Nul: 83  143  90  87  120  75  130  167  71  100  20  106  178  77  131  169  156  103  84  15  90  168
gugi: 47  47  99  131  142  183  31  54  176  47  145  159  39  49  63  62  27  80  136  122  72  47
nozin: 167  178  103  90  120  15  156  75  20  84  130  100  168  90  87  77  169  83  130  143  106  71
tarul: 32  44  89  91  58  177  43  115  175  146  53  81  39  120  113  127  40  120  34  50  88  150
Fozul: 39  35  102  114  110  171  42  80  173  80  115  129  39  94  95  102  34  97  90  80  84  95
kosi: 95  114  39  110  172  94  90  171  35  129  95  97  102  39  115  80  84  80  42  102  34  80
perm: 80  95  114  39  110  172  94  90  171  35  129  95  97  102  39  115  80  84  80  42  102  34 -> kosi
perm: 90  87  77  169  83  130  143  106  71  167  178  103  90  120  15  156  75  20  84  130  100  168 -> nozin
row of kosi -> 95  114  39  110  172  94  90  171  35  129  95  97  102  39  115  80  84  80  42  102  34  80
perm: 95  84  80  90  97  34  102  95  94  39  129  115  80  173  80  42  171  110  114  102  35  39 -> Fozul
size: 167  178  103  90  120  15  156  75  20  84  130  100  168  90  87  77  169  83  130  143  106  71 -> 22
row of gugi -> 47  47  99  131  142  183  31  54  176  47  145  159  39  49  63  62  27  80  136  122  72  47

ridu: 163  185  161  185
nozin: 122  122  121  96
San: 64  71  63  97
Nul: 126  126  124  126
Fozul: 77  87  75  97
dup ridu:  -> 185
dup Nul:  -> 126
row of San -> 64  71  63  97

ridu: 120  151  155  128  97  98  108  98  97  130  146  146  114  97
Roni: 105  102  105  24  100  58  94  21  93  68  65  93  43  22
kur: 123  120  123  42  129  79  118  36  107  81  76  118  54  43
San: 98  97  98  128  97  129  108  146  114  146  155  120  151  97
row of ridu -> 120  151  155  128  97  98  108  98  97  130  146  146  114  97
which: 105  102  105  24  100  58  94  21  93  68  65  93  43  22 -> Roni
perm: 97  151  120  155  146  114  146  108  129  97  128  98  97  98 -> San
row of kur -> 123  120  123  42  129  79  118  36  107  81  76  118  54  43

gupub: 136  151  174  134  50  139  149  93  74  19  67  55  70  83  166  89  109  147  147  105  58  124  108  68  84  95  41  153  160  133  130  57  115  83  37  140  91  109  61  48  116  124  113  95  130  91  115  127  83  54  104  92  86  108
Fozul: 108  100  98  50  121  124  58  149  134  121  97  80  134  113  86  129  85  142  121  59  99  96  137  126  132  56  128  160  47  89  111  140  166  133  139  59  145  87  75  47  50  109  52  77  111  76  145  64  88  104  92  96  106  78
kosi: 84  79  73  53  45  67  98  111  136  61  67  114  90  92  81  98  136  79  119  103  137  92  36  145  110  158  129  75  81  125  67  77  97  62  106  130  69  61  144  106  49  78  104  88  119  63  131  90  87  76  153  99  117  43
ridu: 171  161  171  84  78  69  77  80  74  91  92  64  99  112  162  66  123  142  90  66  82  107  145  69  99  91  66  182  167  71  155  59  119  105  52  149  65  108  97  46  102  102  122  81  103  69  89  123  86  92  106  63  85  144
kur: 137  56  128  76  96  166  77  149  59  99  59  86  145  134  111  129  47  124  87  47  100  133  126  109  92  80  64  145  160  88  134  50  142  106  104  121  50  111  98  79  97  52  89  85  121  113  139  108  96  75  140  58  132  121
perm: 109  140  134  47  47  108  121  97  128  96  106  89  121  121  50  132  56  142  124  98  75  52  85  129  133  111  149  77  100  111  64  96  99  160  50  59  134  59  86  78  145  80  137  113  88  126  76  145  92  166  139  58  87  104 -> Fozul
row of gupub -> 136  151  174  134  50  139  149  93  74  19  67  55  70  83  166  89  109  147  147  105  58  124  108  68  84  95  41  153  160  133  130  57  115  83  37  140  91  109  61  48  116  124  113  95  130  91  115  127  83  54  104  92  86  108
row of ridu -> 171  161  171  84  78  69  77  80  74  91  92  64  99  112  162  66  123  142  90  66  82  107  145  69  99  91  66  182  167  71  155  59  119  105  52  149  65  108  97  46  102  102  122  81  103  69  89  123  86  92  106  63  85  144
size: 136  151  174  134  50 -> 5
row of Fozul -> 108  100  98  50  121  124  58  149  134  121  97  80  134  113  86  129  85  142  121  59  99  96  137  126  132  56  128  160  47  89  111  140  166  133  139  59  145  87  75  47  50  109  52  77  111  76  145  64  88  104  92  96  106  78

